Below is a small trained network, with its code and all its weights. Each question gives an input and a class and asks what happens when units are switched off, that is, made to give their printed mean instead of their output.

import numpy as np


def w(rows, s, z=0):
    codes = np.array(rows[::2]) - 128.0
    scale = np.full(codes.shape[1], s)
    scale[-1] = z or s
    return codes * scale


def f(y):
    return np.maximum(y, 0)


def log_softmax(a):
    a = a - a.max(-1, keepdims=True)
    return a - np.log(np.exp(a).sum(-1, keepdims=True))


def net(x, mask):
    res = np.array(x, float).reshape(1, 3) / 4 @ E
    y = f(res @ A[0][:, :-1].T + A[0][:, -1])
    res = res + np.where(mask, y, B[0][:, -1]) @ B[0][:, :-1]
    return log_softmax(res[-1] @ U[:, :-1].T + U[:, -1])


A, B = {}, {}
E = w([
[64,95,211,243,137,100,172],'x0',
[149,39,123,141,153,128,78],'x1',
[206,117,1,154,134,56,215],'x2',
],0.011)
A[0] = w([
[85,51,95,185,90,147,105,35],'neuron 1',
[181,175,141,227,141,48,213,198],'neuron 2',
[149,117,137,183,171,87,97,221],'neuron 3',
[109,122,168,96,131,193,34,94],'neuron 4',
[155,89,173,167,175,152,89,111],'neuron 5',
[108,142,192,119,128,117,171,25],'neuron 6',
[98,104,153,228,144,76,191,154],'neuron 7',
[105,208,100,51,70,108,121,120],'neuron 8',
[134,171,92,154,134,32,139,237],'neuron 9',
[24,151,164,166,118,171,193,165],'neuron 10',
[187,68,39,114,149,125,98,219],'neuron 11',
[65,201,103,1,148,124,130,186],'neuron 12',
[139,233,182,134,109,146,137,189],'neuron 13',
[76,189,185,137,97,143,147,253],'neuron 14',
[72,233,218,207,111,168,152,179],'neuron 15',
],0.0095,0.0023)
B[0] = w([
[206,115,211,69,143,175,166,166],'neuron 1',
[108,95,107,18,176,138,116,243],'neuron 2',
[85,108,121,149,152,53,176,178],'neuron 3',
[138,69,196,42,194,153,172,228],'neuron 4',
[116,163,173,98,239,206,173,180],'neuron 5',
[150,122,101,169,74,117,65,166],'neuron 6',
[64,153,62,113,188,211,161,236],'neuron 7',
[61,78,137,115,191,174,102,202],'neuron 8',
[150,166,197,99,140,174,120,207],'neuron 9',
[86,77,94,200,140,45,21,222],'neuron 10',
[171,129,173,132,24,7,155,243],'neuron 11',
[92,160,90,59,200,160,154,219],'neuron 12',
[103,30,78,119,167,120,82,197],'neuron 13',
[91,73,100,135,100,68,54,217],'neuron 14',
[130,48,93,145,106,2,45,254],'neuron 15',
],0.0071,0.011)
U = w([
[57,62,157,113,170,99,112,148],'0',
[171,77,210,79,183,118,201,229],'1',
[167,30,144,178,41,1,84,6],'2',
],0.007,0.0021)

Each question gives the input, the list of numbers given to net, and the class t.
The units are the neurons (one row each of A and B). Each row of codes is followed by its name. A weight is (code - 128) times the scale printed after its matrix; where a second scale follows, it is the last column's (A, B and U).
mask holds one flag per neuron, in row order. A switched-off neuron (its flag False) gives its mean, the last column of its row in B, instead of its output. The means were averaged over made-up inputs and are rounded, as every weight is.
A unit's drop is (log p(t) with every unit on - log p(t) with that unit switched off) / (log p(t) with every unit on - log p(t) with every unit switched off).
The circuit of an input: a set's keep is (log p(t) with only the set's units on - log p(t) with every unit switched off) / (log p(t) with every unit on - log p(t) with every unit switched off). Starting from the 12 units with the biggest drops (on a tie, the unit counted first), units are removed one at a time, each time the one whose removal leaves the highest keep (on an exact tie, the one counted first), for as long as the keep stays at least 0.8.
circuit, biggest first: the units of the circuit, biggest drop first
most important unit: the unit with the biggest drop
k most important neurons: the k neurons with the biggest drops, biggest first
drop when u is switched off: that unit's drop, to one decimal
input [-8,3,-7], class 1: most important unit : neuron 4
input [-4,-2,2], class 1: circuit, biggest first : (neuron 15; neuron 10)
input [2,5,5], class 1: circuit, biggest first : (neuron 15; neuron 10)
input [-6,3,3], class 2: 3 most important neurons : (neuron 11; neuron 4; neuron 7)
input [1,8,6], class 1: circuit, biggest first : (neuron 15; neuron 10)
input [-3,-1,2], class 1: 2 most important neurons : (neuron 15; neuron 10)
input [1,1,5], class 1: 3 most important neurons : (neuron 15; neuron 10; neuron 14)
input [1,-7,-3], class 2: circuit, biggest first : (neuron 15; neuron 7)
input [-8,1,-7], class 1: 3 most important neurons : (neuron 4; neuron 10; neuron 15)
input [-7,3,2], class 2: 4 most important neurons : (neuron 11; neuron 4; neuron 7; neuron 5)
input [-7,7,3], class 2: drop when neuron 11 is switched off : 0.5
input [4,-5,-6], class 2: drop when neuron 15 is switched off : 0.2
input [5,-3,-8], class 2: drop when neuron 15 is switched off : 0.4
input [2,-7,0], class 2: drop when neuron 3 is switched off : 0.0
